Here is a tiny trained network, its code and every weight. The questions are about switching its units off for an input and a class, where a switched-off unit gives its printed mean instead of its output.

import numpy as np


def w(rows, s, z=0):
    codes = np.array(rows[::2]) - 128.0
    scale = np.full(codes.shape[1], s)
    scale[-1] = z or s
    return codes * scale


def f(y):
    return y / 2 * (1 + np.tanh(0.7978845608 * (y + 0.044715 * y**3)))


def log_softmax(a):
    a = a - a.max(-1, keepdims=True)
    return a - np.log(np.exp(a).sum(-1, keepdims=True))


def net(x, mask):
    res = np.array(x, float).reshape(1, 5) / 4 @ E
    y = f(res @ A[0][:, :-1].T + A[0][:, -1])
    res = res + np.where(mask, y, B[0][:, -1]) @ B[0][:, :-1]
    return log_softmax(res[-1] @ U[:, :-1].T + U[:, -1])


A, B = {}, {}
E = w([
[120,50,38,70,141],'x0',
[112,131,118,130,107],'x1',
[123,131,125,127,121],'x2',
[254,104,91,182,86],'x3',
[121,176,46,182,212],'x4',
],0.011)
A[0] = w([
[159,128,160,154,109,85],'N1',
[144,142,109,139,121,126],'N2',
[125,115,150,58,122,143],'N3',
[114,126,125,96,102,102],'N4',
[106,160,198,119,112,50],'N5',
[121,138,134,81,119,112],'N6',
[125,143,141,117,112,98],'N7',
[86,170,147,148,173,47],'N8',
[124,114,126,138,115,122],'N9',
[129,106,147,143,93,103],'N10',
[151,147,117,236,123,126],'N11',
[135,108,119,133,126,115],'N12',
[110,110,136,130,149,127],'N13',
[110,175,129,117,139,88],'N14',
[132,63,127,85,111,107],'N15',
[87,90,131,117,138,124],'N16',
[152,82,213,97,54,168],'N17',
[153,139,145,185,103,114],'N18',
[161,169,112,132,117,129],'N19',
[71,58,157,3,139,146],'N20',
[114,161,79,140,156,149],'N21',
[155,130,95,192,142,112],'N22',
[163,116,145,110,132,106],'N23',
[130,131,134,113,140,126],'N24',
[131,34,46,89,157,149],'N25',
[120,131,135,100,148,135],'N26',
[172,93,215,80,40,71],'N27',
[118,120,111,125,125,117],'N28',
[123,154,114,108,139,115],'N29',
[108,110,112,157,108,120],'N30',
[124,158,180,140,123,107],'N31',
[94,159,53,158,194,23],'N32',
[126,91,127,78,113,130],'N33',
[116,116,131,107,126,125],'N34',
[107,148,210,163,130,93],'N35',
[220,82,94,142,68,8],'N36',
[119,126,139,143,116,124],'N37',
[104,151,88,96,160,53],'N38',
[43,160,163,97,173,140],'N39',
[152,126,125,186,128,131],'N40',
[114,115,130,113,130,120],'N41',
[128,109,145,158,135,117],'N42',
[128,130,134,96,131,127],'N43',
[143,59,18,65,147,16],'N44',
[148,128,140,115,129,121],'N45',
[109,115,137,78,135,146],'N46',
[30,167,165,92,192,92],'N47',
[88,82,137,125,136,130],'N48',
],0.016,0.013)
B[0] = w([
[138,128,100,137,145,148],'N1',
[138,132,115,132,144,141],'N2',
[119,183,127,155,133,178],'N3',
[127,144,118,148,139,139],'N4',
[94,149,174,149,95,165],'N5',
[128,154,124,151,130,143],'N6',
[126,127,133,131,127,129],'N7',
[152,101,76,121,171,157],'N8',
[134,129,130,130,133,129],'N9',
[129,114,134,123,135,144],'N10',
[153,155,59,128,173,194],'N11',
[132,127,129,119,132,132],'N12',
[121,134,128,132,112,137],'N13',
[139,113,122,118,137,141],'N14',
[125,177,108,157,146,174],'N15',
[131,161,138,156,134,158],'N16',
[109,50,183,93,79,254],'N17',
[140,151,105,138,178,165],'N18',
[135,135,102,140,151,151],'N19',
[121,246,118,181,141,250],'N20',
[149,94,125,115,136,184],'N21',
[149,158,77,137,178,173],'N22',
[123,114,121,124,117,137],'N23',
[119,128,118,131,111,129],'N24',
[95,100,192,125,79,241],'N25',
[115,133,125,139,107,144],'N26',
[165,44,76,82,166,227],'N27',
[134,124,131,136,133,131],'N28',
[125,121,141,127,124,133],'N29',
[146,128,134,121,140,129],'N30',
[115,104,149,115,96,165],'N31',
[81,121,212,129,52,179],'N32',
[124,175,112,151,152,170],'N33',
[122,145,124,141,128,140],'N34',
[110,112,172,131,83,182],'N35',
[73,92,237,122,42,189],'N36',
[135,118,142,128,136,132],'N37',
[113,135,170,138,91,145],'N38',
[124,51,158,94,93,225],'N39',
[135,148,85,131,163,165],'N40',
[127,144,127,139,127,136],'N41',
[125,134,118,122,131,128],'N42',
[124,142,125,136,119,137],'N43',
[175,3,86,54,155,203],'N44',
[118,121,123,126,125,131],'N45',
[121,171,132,160,128,170],'N46',
[154,45,111,80,143,224],'N47',
[124,167,127,148,131,157],'N48',
],0.035,0.016)
U = w([
[59,123,205,99,103,232],'0',
[178,53,85,41,198,122],'1',
[119,255,86,179,211,2],'2',
],0.0097,0.00085)

Each question gives the input, the list of numbers given to net, and the class t.
The units are the neurons (one row each of A and B). Each row of codes is followed by its name. A weight is (code - 128) times the scale printed after its matrix; where a second scale follows, it is the last column's (A, B and U).
mask holds one flag per neuron, in row order. A switched-off neuron (its flag False) gives its mean, the last column of its row in B, instead of its output. The means were averaged over made-up inputs and are rounded, as every weight is.
A unit's drop is (log p(t) with every unit on - log p(t) with that unit switched off) / (log p(t) with every unit on - log p(t) with every unit switched off).
most important unit: the unit with the biggest drop
k most important neurons: the k neurons with the biggest drops, biggest first
drop when u is switched off: that unit's drop, to one decimal
input [-5,5,-1,7,-6], class 1: most important unit => N27
input [-6,8,4,1,-1], class 1: 2 most important neurons => (N36, N25)
input [7,0,-1,0,1], class 0: 2 most important neurons => (N25, N27)
input [1,0,-7,0,3], class 0: 2 most important neurons => (N27, N44)
input [2,-3,-2,-1,1], class 0: 2 most important neurons => (N11, N20)
input [8,8,4,-1,7], class 0: 3 most important neurons => (N32, N25, N27)
input [-1,5,2,0,1], class 1: 2 most important neurons => (N20, N25)
input [-6,-7,-2,1,-7], class 1: 2 most important neurons => (N27, N36)
input [-1,-4,-1,-8,6], class 1: 4 most important neurons => (N47, N8, N25, N36)
input [-2,8,5,-8,6], class 1: 2 most important neurons => (N47, N8)
input [2,-6,-1,5,-8], class 0: 2 most important neurons => (N36, N44)
input [6,-6,-2,-7,8], class 0: drop when N32 is switched off => 5.9
input [3,6,-7,-7,-5], class 2: drop when N20 is switched off => 0.5
input [3,-6,-1,-8,-7], class 2: most important unit => N20
input [-3,-3,1,1,3], class 2: drop when N17 is switched off => 0.3
